Below is a small trained network, with its code and all its weights. Each question gives an input and a target symbol and asks what happens when units are switched off, that is, made to give their printed mean instead of their output.

import numpy as np


def w(rows, s, z=0):
    codes = np.array(rows[::2]) - 128.0
    scale = np.full(codes.shape[1], s)
    scale[-1] = z or s
    return codes * scale


def norm(h):
    return h / np.sqrt((h * h).mean(-1, keepdims=True) + 1e-5)


def f(y):
    return np.maximum(y, 0)


def softmax(a):
    e = np.exp(a - a.max(-1, keepdims=True))
    return e / e.sum(-1, keepdims=True)


def log_softmax(a):
    a = a - a.max(-1, keepdims=True)
    return a - np.log(np.exp(a).sum(-1, keepdims=True))


def net(x, mask):
    ids = ['δηλμπφψ'.index(c) for c in x.split()]
    T = len(ids)
    res = E[ids] + P[:T]
    r = norm(res)
    for j in range(2):
        rows = slice(2 * j, 2 * j + 2)
        q, k, v = (r @ M[0][rows].T for M in (Q, K, V))
        z = softmax(np.where(np.tri(T) > 0, q @ k.T / 2**0.5, -1e9)) @ v
        o = O[0][rows]
        res = res + np.where(mask[j], z, o[:, -1]) @ o[:, :-1]
    y = f(norm(res) @ A[0][:, :-1].T + A[0][:, -1])
    res = res + np.where(mask[2:26], y, B[0][:, -1]) @ B[0][:, :-1]
    return log_softmax(norm(res)[-1] @ U[:, :-1].T + U[:, -1])


Q, K, V, O, A, B = {}, {}, {}, {}, {}, {}
E = w([
[208,218,160,141],'δ',
[103,78,112,208],'η',
[213,124,159,254],'λ',
[204,128,91,176],'μ',
[30,176,195,153],'π',
[119,149,40,119],'φ',
[203,124,95,175],'ψ',
],0.013)
P = w([
[141,19,123,30],'0',
[104,63,141,45],'1',
[101,85,116,73],'2',
[95,97,106,89],'3',
[95,118,98,115],'4',
[90,135,94,131],'5',
[93,154,84,158],'6',
[91,180,75,189],'7',
[84,213,61,214],'8',
[64,251,60,245],'9',
[81,241,50,255],'10',
],0.0054)
Q[0] = w([
[176,184,121,143],'head 0',
[100,73,120,7],'head 0',
[127,187,50,225],'head 1',
[183,140,110,151],'head 1',
],0.016)
K[0] = w([
[134,184,76,152],'head 0',
[183,72,152,29],'head 0',
[104,236,147,250],'head 1',
[87,131,111,183],'head 1',
],0.011)
V[0] = w([
[102,152,36,89],'head 0',
[71,101,149,76],'head 0',
[50,131,155,187],'head 1',
[93,9,77,164],'head 1',
],0.011)
O[0] = w([
[19,97,1,10,125],'head 0',
[123,198,97,132,3],'head 0',
[49,72,208,106,165],'head 1',
[9,233,123,234,139],'head 1',
],0.0083,0.0053)
A[0] = w([
[172,204,119,113,92],'neuron 0',
[210,97,93,75,118],'neuron 1',
[45,116,165,173,163],'neuron 2',
[151,166,192,111,151],'neuron 3',
[112,144,48,45,9],'neuron 4',
[124,183,198,116,121],'neuron 5',
[207,255,199,73,67],'neuron 6',
[192,190,180,63,77],'neuron 7',
[93,226,188,57,116],'neuron 8',
[88,53,146,204,150],'neuron 9',
[136,74,192,100,151],'neuron 10',
[80,111,86,154,58],'neuron 11',
[131,146,90,167,108],'neuron 12',
[178,218,155,105,68],'neuron 13',
[63,224,62,64,115],'neuron 14',
[52,248,179,67,43],'neuron 15',
[77,226,183,74,110],'neuron 16',
[145,227,68,164,139],'neuron 17',
[51,141,12,35,198],'neuron 18',
[86,112,29,92,76],'neuron 19',
[166,28,94,156,2],'neuron 20',
[121,115,106,65,74],'neuron 21',
[155,146,193,203,69],'neuron 22',
[215,102,102,62,5],'neuron 23',
],0.008,0.0039)
B[0] = w([
[120,107,70,144,145],'neuron 0',
[106,85,127,126,191],'neuron 1',
[135,81,64,113,225],'neuron 2',
[115,111,138,111,171],'neuron 3',
[174,158,151,92,154],'neuron 4',
[135,96,137,155,164],'neuron 5',
[119,105,84,205,162],'neuron 6',
[60,103,143,120,155],'neuron 7',
[151,73,165,125,162],'neuron 8',
[119,172,138,124,253],'neuron 9',
[90,101,138,88,192],'neuron 10',
[149,171,127,166,155],'neuron 11',
[129,118,161,124,166],'neuron 12',
[98,106,85,182,143],'neuron 13',
[171,142,168,88,179],'neuron 14',
[179,44,159,89,167],'neuron 15',
[162,30,148,89,166],'neuron 16',
[46,58,165,72,191],'neuron 17',
[197,255,156,42,215],'neuron 18',
[146,180,115,102,174],'neuron 19',
[112,157,167,125,180],'neuron 20',
[137,140,144,110,142],'neuron 21',
[129,168,123,96,204],'neuron 22',
[147,94,126,130,161],'neuron 23',
],0.0078,0.0052)
U = w([
[215,62,119,88,49],'δ',
[1,160,124,142,166],'η',
[171,179,205,178,91],'λ',
[131,92,53,123,177],'μ',
[33,104,251,47,94],'π',
[118,202,111,47,251],'φ',
[132,114,81,124,106],'ψ',
],0.0088,0.0031)

Each question gives the input, a string of symbols that net reads in full, and the target symbol t.
The units are the heads (2 rows each of Q, K, V and O) and the neurons (one row each of A and B). Each row of codes is followed by its name. A weight is (code - 128) times the scale printed after its matrix; where a second scale follows, it is the last column's (O, A, B and U).
mask holds one flag per unit, heads first, then neurons. A switched-off unit (its flag False) gives its mean, the last column of its rows in O or B, instead of its output. The means were averaged over made-up inputs and are rounded, as every weight is.
A unit's drop is (log p(t) with every unit on - log p(t) with that unit switched off) / (log p(t) with every unit on - log p(t) with every unit switched off).
The circuit of an input: a set's keep is (log p(t) with only the set's units on - log p(t) with every unit switched off) / (log p(t) with every unit on - log p(t) with every unit switched off). Starting from the 12 units with the biggest drops (on a tie, the unit counted first), units are removed one at a time, each time the one whose removal leaves the highest keep (on an exact tie, the one counted first), for as long as the keep stays at least 0.8.
circuit, biggest first: the units of the circuit, biggest drop first
most important unit: the unit with the biggest drop
which heads matter: for each layer, one digit per head in row order, 1 if its drop is at least 0.15 and else 0, layers parted by /
drop when u is switched off: that unit's drop, to one decimal
input μ μ φ φ ψ, target φ: circuit, biggest first	[head 0; neuron 18]
input μ μ λ μ μ μ, target λ: circuit, biggest first	[head 1; neuron 2]
input π λ φ λ μ ψ, target λ: most important unit	head 0
input φ μ δ, target μ: which heads matter	01
input ψ λ μ π μ ψ π δ, target π: which heads matter	01
input η μ λ μ ψ δ ψ λ ψ, target λ: which heads matter	10
input μ μ μ, target μ: which heads matter	01
input μ π μ μ μ δ δ μ π δ η, target π: which heads matter	01
input δ λ ψ μ μ η ψ, target η: which heads matter	01
input δ μ π μ φ ψ μ δ φ ψ μ, target φ: which heads matter	10
input μ λ μ π φ μ μ η μ ψ, target η: which heads matter	00
input ψ μ η, target η: which heads matter	01
input δ μ μ π, target μ: which heads matter	01
input η δ δ π ψ, target π: which heads matter	01
input η μ φ η η ψ μ δ, target μ: most important unit	neuron 6
input μ φ ψ λ μ φ μ η μ, target η: drop when head 1 is switched off	0.1
input μ λ μ, target λ: drop when neuron 7 is switched off	0.0
input ψ λ μ δ φ, target δ: drop when head 1 is switched off	1.3
